Below are the code and all the weights of a small trained network. Each question names an input and a target symbol and asks about switching units off, where a switched-off unit gives its printed mean instead of its output.

import numpy as np


def w(rows, s, z=0):
    codes = np.array(rows[::2]) - 128.0
    scale = np.full(codes.shape[1], s)
    scale[-1] = z or s
    return codes * scale


def f(y):
    return y / 2 * (1 + np.tanh(0.7978845608 * (y + 0.044715 * y**3)))


def softmax(a):
    e = np.exp(a - a.max(-1, keepdims=True))
    return e / e.sum(-1, keepdims=True)


def log_softmax(a):
    a = a - a.max(-1, keepdims=True)
    return a - np.log(np.exp(a).sum(-1, keepdims=True))


def net(x, mask):
    ids = ['αβδμξστω'.index(c) for c in x.split()]
    T = len(ids)
    res = E[ids] + P[:T]
    q, k, v = (res @ M[0].T for M in (Q, K, V))
    z = softmax(np.where(np.tri(T) > 0, q @ k.T / 4**0.5, -1e9)) @ v
    res = res + np.where(mask[0], z, O[0][:, -1]) @ O[0][:, :-1]
    y = f(res @ A[0][:, :-1].T + A[0][:, -1])
    res = res + np.where(mask[1:13], y, B[0][:, -1]) @ B[0][:, :-1]
    return log_softmax(res[-1] @ U[:, :-1].T + U[:, -1])


Q, K, V, O, A, B = {}, {}, {}, {}, {}, {}
E = w([
[148,91,248,83,113,142],'α',
[171,136,116,67,162,90],'β',
[124,184,130,237,87,77],'δ',
[51,160,81,57,79,85],'μ',
[40,109,138,103,137,195],'ξ',
[128,67,151,177,175,98],'σ',
[102,92,69,153,113,36],'τ',
[112,173,156,22,116,138],'ω',
],0.012)
P = w([
[102,134,109,55,254,100],'0',
[67,142,174,120,215,89],'1',
[104,121,164,134,163,100],'2',
[133,110,165,139,122,112],'3',
[147,96,161,143,90,115],'4',
[162,86,161,143,66,125],'5',
[158,79,157,143,43,124],'6',
[159,78,153,146,26,128],'7',
],0.0053)
Q[0] = w([
[140,181,191,202,98,217],'head 0',
[209,151,155,57,118,68],'head 0',
[109,148,119,17,150,168],'head 0',
[178,7,136,79,208,156],'head 0',
],0.011)
K[0] = w([
[126,106,172,161,62,203],'head 0',
[193,159,169,72,108,77],'head 0',
[106,208,142,71,169,153],'head 0',
[173,99,161,116,252,134],'head 0',
],0.012)
V[0] = w([
[97,140,74,128,109,49],'head 0',
[83,182,146,108,80,163],'head 0',
[100,74,200,165,151,86],'head 0',
[72,59,73,196,139,246],'head 0',
],0.011)
O[0] = w([
[143,128,237,75,148,139,216],'head 0',
[184,114,112,140,177,73,157],'head 0',
[44,52,128,75,158,148,255],'head 0',
[217,43,10,147,105,254,81],'head 0',
],0.0079,0.0032)
A[0] = w([
[207,106,199,76,196,172,161],'neuron 0',
[33,202,87,98,88,174,121],'neuron 1',
[130,159,112,235,145,107,139],'neuron 2',
[253,100,41,116,2,121,1],'neuron 3',
[167,142,109,124,148,183,118],'neuron 4',
[147,82,127,173,69,70,118],'neuron 5',
[129,134,149,120,112,67,116],'neuron 6',
[125,60,116,118,104,110,130],'neuron 7',
[153,164,106,138,126,76,172],'neuron 8',
[106,111,30,87,139,54,103],'neuron 9',
[155,86,84,208,189,12,136],'neuron 10',
[142,127,48,193,232,37,93],'neuron 11',
],0.017,0.0049)
B[0] = w([
[139,118,135,128,163,29,182],'neuron 0',
[155,126,144,130,164,40,187],'neuron 1',
[41,180,106,157,104,93,130],'neuron 2',
[119,149,3,140,225,84,139],'neuron 3',
[99,140,169,138,72,122,155],'neuron 4',
[133,121,78,114,163,145,154],'neuron 5',
[128,84,88,136,103,193,255],'neuron 6',
[113,139,127,127,78,155,204],'neuron 7',
[95,132,144,134,93,159,163],'neuron 8',
[140,131,153,114,171,62,163],'neuron 9',
[160,134,179,118,144,32,160],'neuron 10',
[112,135,31,149,125,138,126],'neuron 11',
],0.023,0.0076)
U = w([
[172,103,155,93,223,25,198],'α',
[149,85,221,104,2,190,192],'β',
[79,123,74,146,45,188,188],'δ',
[125,117,45,98,166,169,93],'μ',
[149,136,113,126,153,127,15],'ξ',
[150,141,120,128,148,133,25],'σ',
[146,146,119,111,149,137,55],'τ',
[149,135,127,129,145,134,4],'ω',
],0.008,0.0038)

Each question gives the input, a string of symbols that net reads in full, and the target symbol t.
The units are the heads (4 rows each of Q, K, V and O) and the neurons (one row each of A and B). Each row of codes is followed by its name. A weight is (code - 128) times the scale printed after its matrix; where a second scale follows, it is the last column's (O, A, B and U).
mask holds one flag per unit, heads first, then neurons. A switched-off unit (its flag False) gives its mean, the last column of its rows in O or B, instead of its output. The means were averaged over made-up inputs and are rounded, as every weight is.
A unit's drop is (log p(t) with every unit on - log p(t) with that unit switched off) / (log p(t) with every unit on - log p(t) with every unit switched off).
The circuit of an input: a set's keep is (log p(t) with only the set's units on - log p(t) with every unit switched off) / (log p(t) with every unit on - log p(t) with every unit switched off). Starting from the 12 units with the biggest drops (on a tie, the unit counted first), units are removed one at a time, each time the one whose removal leaves the highest keep (on an exact tie, the one counted first), for as long as the keep stays at least 0.8.
circuit, biggest first: the units of the circuit, biggest drop first
k most important neurons: the k neurons with the biggest drops, biggest first
drop when u is switched off: that unit's drop, to one decimal
input μ δ σ β α ξ ω δ, target δ: 2 most important neurons	neuron 2; neuron 1
input ξ ξ ξ ξ α τ τ, target β: circuit, biggest first	head 0; neuron 3
input ξ ξ α σ α μ, target α: 2 most important neurons	neuron 9; neuron 1
input μ ξ ξ ξ ξ β ξ, target μ: circuit, biggest first	neuron 3; head 0
input σ ξ ξ τ α ω ξ σ, target β: circuit, biggest first	head 0; neuron 3
input ω ξ ω, target β: circuit, biggest first	head 0; neuron 6; neuron 8
input α τ μ μ, target β: circuit, biggest first	head 0; neuron 6
input ξ ω α α τ μ, target α: most important neuron	neuron 1
input ξ μ δ μ, target β: 2 most important neurons	neuron 6; neuron 8
input μ σ ξ σ ω α, target α: 3 most important neurons	neuron 0; neuron 8; neuron 6
input ω α δ, target δ: 3 most important neurons	neuron 2; neuron 0; neuron 1
input β σ ξ ξ σ, target β: circuit, biggest first	head 0; neuron 7
input τ α ξ, target α: 3 most important neurons	neuron 1; neuron 6; neuron 8
input α μ μ τ τ, target β: most important neuron	neuron 1
input τ δ τ σ ξ τ, target δ: 3 most important neurons	neuron 5; neuron 1; neuron 0
input δ τ σ β σ β, target β: 2 most important neurons	neuron 6; neuron 1
input τ β ξ μ ω ξ α, target α: 2 most important neurons	neuron 0; neuron 8
input β τ α α α δ β, target β: drop when neuron 5 is switched off	0.1
input ξ τ σ μ μ ξ ξ ω, target α: drop when head 0 is switched off	-0.2
input τ δ α τ β τ τ, target δ: drop when neuron 6 is switched off	0.2
input τ τ ξ ξ, target β: drop when neuron 4 is switched off	0.5
